Below are the code and all the weights of a small trained network. Each question names an input and a class and asks about switching units off, where a switched-off unit gives its printed mean instead of its output.

import numpy as np


def w(rows, s, z=0):
    codes = np.array(rows[::2]) - 128.0
    scale = np.full(codes.shape[1], s)
    scale[-1] = z or s
    return codes * scale


def f(y):
    return y / 2 * (1 + np.tanh(0.7978845608 * (y + 0.044715 * y**3)))


def log_softmax(a):
    a = a - a.max(-1, keepdims=True)
    return a - np.log(np.exp(a).sum(-1, keepdims=True))


def net(x, mask):
    res = np.array(x, float).reshape(1, 3) / 4 @ E
    y = f(res @ A[0][:, :-1].T + A[0][:, -1])
    res = res + np.where(mask, y, B[0][:, -1]) @ B[0][:, :-1]
    return log_softmax(res[-1] @ U[:, :-1].T + U[:, -1])


A, B = {}, {}
E = w([
[169,120,201,84,129,103,224],'x0',
[131,223,146,139,181,108,128],'x1',
[159,98,128,193,253,151,153],'x2',
],0.012)
A[0] = w([
[164,101,103,175,146,159,118,68],'n1',
[104,92,134,103,136,137,109,254],'n2',
[98,108,113,172,131,136,53,196],'n3',
[66,139,75,134,133,117,96,99],'n4',
[97,114,154,49,168,108,158,87],'n5',
[135,82,115,173,199,138,127,158],'n6',
[171,108,158,98,104,159,197,119],'n7',
[129,4,98,142,99,133,121,110],'n8',
[94,107,77,176,124,132,50,95],'n9',
[99,174,156,113,67,105,110,176],'n10',
[142,120,161,111,120,116,167,235],'n11',
[137,129,130,107,85,145,120,81],'n12',
[127,61,117,105,117,140,141,122],'n13',
[139,57,149,174,193,120,147,93],'n14',
[120,129,127,94,46,130,114,111],'n15',
[126,242,127,130,162,122,123,122],'n16',
[84,109,190,164,115,72,205,97],'n17',
[118,152,147,110,59,114,128,68],'n18',
],0.013,0.0083)
B[0] = w([
[116,93,159,56,181,122,91,166],'n1',
[137,180,42,214,116,120,241,228],'n2',
[182,219,86,116,81,127,159,247],'n3',
[205,128,167,84,226,160,136,188],'n4',
[149,146,159,89,125,104,50,162],'n5',
[78,66,101,96,75,132,194,254],'n6',
[171,226,132,117,162,158,60,213],'n7',
[10,201,242,198,165,84,85,235],'n8',
[198,206,172,55,134,153,94,232],'n9',
[82,70,93,127,130,146,191,236],'n10',
[166,218,50,136,99,133,203,238],'n11',
[128,56,175,117,176,141,93,156],'n12',
[105,176,169,171,155,93,97,183],'n13',
[84,41,97,32,144,160,88,228],'n14',
[92,41,118,80,135,155,128,230],'n15',
[13,168,217,209,139,109,107,220],'n16',
[172,171,188,80,133,172,88,188],'n17',
[113,69,122,66,206,130,70,190],'n18',
],0.014,0.0097)
U = w([
[246,220,143,7,125,173,99,145],'0',
[55,33,86,2,151,164,153,99],'1',
[42,162,245,210,138,74,104,172],'2',
[167,168,25,173,43,120,233,247],'3',
[207,72,130,149,90,72,39,3],'4',
],0.0082,0.0026)

Each question gives the input, the list of numbers given to net, and the class t.
The units are the neurons (one row each of A and B). Each row of codes is followed by its name. A weight is (code - 128) times the scale printed after its matrix; where a second scale follows, it is the last column's (A, B and U).
mask holds one flag per neuron, in row order. A switched-off neuron (its flag False) gives its mean, the last column of its row in B, instead of its output. The means were averaged over made-up inputs and are rounded, as every weight is.
A unit's drop is (log p(t) with every unit on - log p(t) with that unit switched off) / (log p(t) with every unit on - log p(t) with every unit switched off).
The circuit of an input: a set's keep is (log p(t) with only the set's units on - log p(t) with every unit switched off) / (log p(t) with every unit on - log p(t) with every unit switched off). Starting from the 12 units with the biggest drops (on a tie, the unit counted first), units are removed one at a time, each time the one whose removal leaves the highest keep (on an exact tie, the one counted first), for as long as the keep stays at least 0.8.
units of the circuit, in order: the units of the circuit, biggest drop first
most important unit: the unit with the biggest drop
k most important neurons: the k neurons with the biggest drops, biggest first
drop of u: that unit's drop, to one decimal
input [-4,7,3], class 2: units of the circuit, in order => (n16)
input [-5,-8,6], class 2: 2 most important neurons => (n8; n13)
input [3,-3,-2], class 3: units of the circuit, in order => (n9; n11)
input [4,8,8], class 1: 2 most important neurons => (n14; n6)
input [-3,1,5], class 1: 3 most important neurons => (n6; n14; n11)
input [-4,5,5], class 1: 4 most important neurons => (n8; n6; n14; n13)
input [-4,-4,1], class 0: 2 most important neurons => (n9; n16)
input [-6,7,-5], class 2: 2 most important neurons => (n16; n11)
input [4,-5,4], class 2: 2 most important neurons => (n8; n9)
input [-7,4,8], class 1: 3 most important neurons => (n6; n14; n7)
input [-8,-4,-8], class 0: 2 most important neurons => (n9; n3)
input [0,3,-3], class 3: 2 most important neurons => (n8; n14)
input [6,-8,7], class 2: 3 most important neurons => (n8; n13; n7)
input [-6,-2,-3], class 0: units of the circuit, in order => (n9)
input [1,-7,-6], class 2: 3 most important neurons => (n8; n13; n14)
input [5,-3,-8], class 1: 2 most important neurons => (n15; n10)
input [0,-5,-1], class 2: drop of n8 => 1.0
input [0,-2,2], class 3: drop of n18 => 0.0
input [-5,-4,2], class 0: drop of n3 => 0.5
input [6,-6,5], class 0: most important unit => n7
